Below is a small trained network, with its code and all its weights. Each question gives an input and a target symbol and asks what happens when units are switched off, that is, made to give their printed mean instead of their output.

import numpy as np


def w(rows, s, z=0):
    codes = np.array(rows[::2]) - 128.0
    scale = np.full(codes.shape[1], s)
    scale[-1] = z or s
    return codes * scale


def norm(h):
    return h / np.sqrt((h * h).mean(-1, keepdims=True) + 1e-5)


def f(y):
    return y / 2 * (1 + np.tanh(0.7978845608 * (y + 0.044715 * y**3)))


def softmax(a):
    e = np.exp(a - a.max(-1, keepdims=True))
    return e / e.sum(-1, keepdims=True)


def log_softmax(a):
    a = a - a.max(-1, keepdims=True)
    return a - np.log(np.exp(a).sum(-1, keepdims=True))


def net(x, mask):
    ids = ['γζηλτω'.index(c) for c in x.split()]
    T = len(ids)
    res = E[ids] + P[:T]
    r = norm(res)
    for j in range(2):
        rows = slice(2 * j, 2 * j + 2)
        q, k, v = (r @ M[0][rows].T for M in (Q, K, V))
        z = softmax(np.where(np.tri(T) > 0, q @ k.T / 2**0.5, -1e9)) @ v
        o = O[0][rows]
        res = res + np.where(mask[j], z, o[:, -1]) @ o[:, :-1]
    y = f(norm(res) @ A[0][:, :-1].T + A[0][:, -1])
    res = res + np.where(mask[2:6], y, B[0][:, -1]) @ B[0][:, :-1]
    return log_softmax(norm(res)[-1] @ U[:, :-1].T + U[:, -1])


Q, K, V, O, A, B = {}, {}, {}, {}, {}, {}
E = w([
[177,189,124,66],'γ',
[220,143,113,163],'ζ',
[70,113,167,8],'η',
[150,150,65,54],'λ',
[162,132,255,116],'τ',
[154,150,64,58],'ω',
],0.0072)
P = w([
[225,82,107,60],'0',
[206,109,109,78],'1',
[191,126,107,94],'2',
[176,136,109,101],'3',
[163,145,109,111],'4',
[154,154,108,115],'5',
[143,161,111,122],'6',
[136,167,112,129],'7',
[126,173,112,135],'8',
[121,182,113,145],'9',
[112,190,113,155],'10',
[99,200,112,162],'11',
[85,213,110,172],'12',
[204,254,157,116],'13',
],0.008)
Q[0] = w([
[191,178,172,140],'H1',
[200,218,152,67],'H1',
[177,253,183,39],'H2',
[81,71,182,167],'H2',
],0.021)
K[0] = w([
[70,192,86,151],'H1',
[33,164,122,206],'H1',
[63,252,120,217],'H2',
[160,141,80,51],'H2',
],0.018)
V[0] = w([
[96,132,169,21],'H1',
[191,123,251,185],'H1',
[162,90,60,216],'H2',
[133,150,41,57],'H2',
],0.013)
O[0] = w([
[38,194,72,163,207],'H1',
[194,238,156,74,191],'H1',
[2,135,131,136,3],'H2',
[79,128,194,198,74],'H2',
],0.0078,0.005)
A[0] = w([
[147,175,102,231,187],'N1',
[122,144,236,128,172],'N2',
[157,29,119,249,107],'N3',
[112,216,63,185,3],'N4',
],0.016,0.0025)
B[0] = w([
[235,97,79,178,252],'N1',
[55,57,148,157,254],'N2',
[101,123,9,76,220],'N3',
[6,182,181,136,233],'N4',
],0.019,0.0047)
U = w([
[160,179,115,254,33],'γ',
[169,54,152,181,193],'ζ',
[69,123,208,84,168],'η',
[132,116,58,77,22],'λ',
[248,219,187,68,253],'τ',
[138,104,49,87,6],'ω',
],0.0063,0.0027)

Each question gives the input, a string of symbols that net reads in full, and the target symbol t.
The units are the heads (2 rows each of Q, K, V and O) and the neurons (one row each of A and B). Each row of codes is followed by its name. A weight is (code - 128) times the scale printed after its matrix; where a second scale follows, it is the last column's (O, A, B and U).
mask holds one flag per unit, heads first, then neurons. A switched-off unit (its flag False) gives its mean, the last column of its rows in O or B, instead of its output. The means were averaged over made-up inputs and are rounded, as every weight is.
A unit's drop is (log p(t) with every unit on - log p(t) with that unit switched off) / (log p(t) with every unit on - log p(t) with every unit switched off).
The circuit of an input: a set's keep is (log p(t) with only the set's units on - log p(t) with every unit switched off) / (log p(t) with every unit on - log p(t) with every unit switched off). Starting from all 6 units, units are removed one at a time, each time the one whose removal leaves the highest keep (on an exact tie, the one counted first), for as long as the keep stays at least 0.8.
units of the circuit, in order: the units of the circuit, biggest drop first
most important unit: the unit with the biggest drop
k most important neurons: the k neurons with the biggest drops, biggest first
drop of u: that unit's drop, to one decimal
input τ τ γ ω ζ λ γ η τ γ τ τ η τ, target γ: units of the circuit, in order	(H1; N1; N4)
input ζ τ η, target η: units of the circuit, in order	(N1)
input τ τ ζ γ ζ ω τ η τ τ γ τ, target ζ: units of the circuit, in order	(N2; N1)
input γ η ζ ζ ζ τ τ η ζ τ ζ ζ γ γ, target η: units of the circuit, in order	(H2; N4)
input λ λ ζ τ τ γ ζ, target ζ: units of the circuit, in order	(H1; H2; N4; N2)
input τ ω ζ ζ γ γ τ ζ ζ γ τ λ, target τ: 3 most important neurons	(N2; N3; N1)
input λ η γ τ γ, target γ: units of the circuit, in order	(H1; N3)
input η ζ τ ω λ ζ τ τ τ γ η τ η, target τ: units of the circuit, in order	(H2; N3)
input λ γ γ γ γ ζ, target ζ: units of the circuit, in order	(H2; H1; N1; N2)
input ζ γ γ, target ζ: units of the circuit, in order	(H2; N2)
input τ λ γ γ, target γ: 2 most important neurons	(N1; N4)
input ζ η ω λ γ ω γ η τ λ ζ τ τ, target τ: 2 most important neurons	(N4; N3)
input γ ζ γ ω τ τ ζ ζ τ, target η: 2 most important neurons	(N2; N1)
input η γ τ ζ ζ γ τ ζ γ τ γ ζ γ, target η: units of the circuit, in order	(N4)
input ζ γ τ ζ ω η τ γ, target τ: units of the circuit, in order	(H2; N3)
input τ γ η η, target γ: units of the circuit, in order	(H1; H2)
input τ τ η ζ ζ τ τ τ τ ζ ζ ζ ζ, target η: units of the circuit, in order	(H2; N1; H1)
input τ τ τ ζ ζ, target η: 2 most important neurons	(N1; N2)
input τ τ ζ η τ τ ζ ζ ζ τ λ τ, target λ: drop of H1	1.8
input τ ζ γ τ γ τ ζ, target τ: drop of H1	0.6
input γ η τ ζ ζ γ τ γ τ ω, target τ: drop of N3	0.3
input η τ ω ζ γ ζ ζ ζ τ τ γ, target τ: most important unit	H2
input τ γ γ τ τ ζ λ, target η: drop of N1	1.0
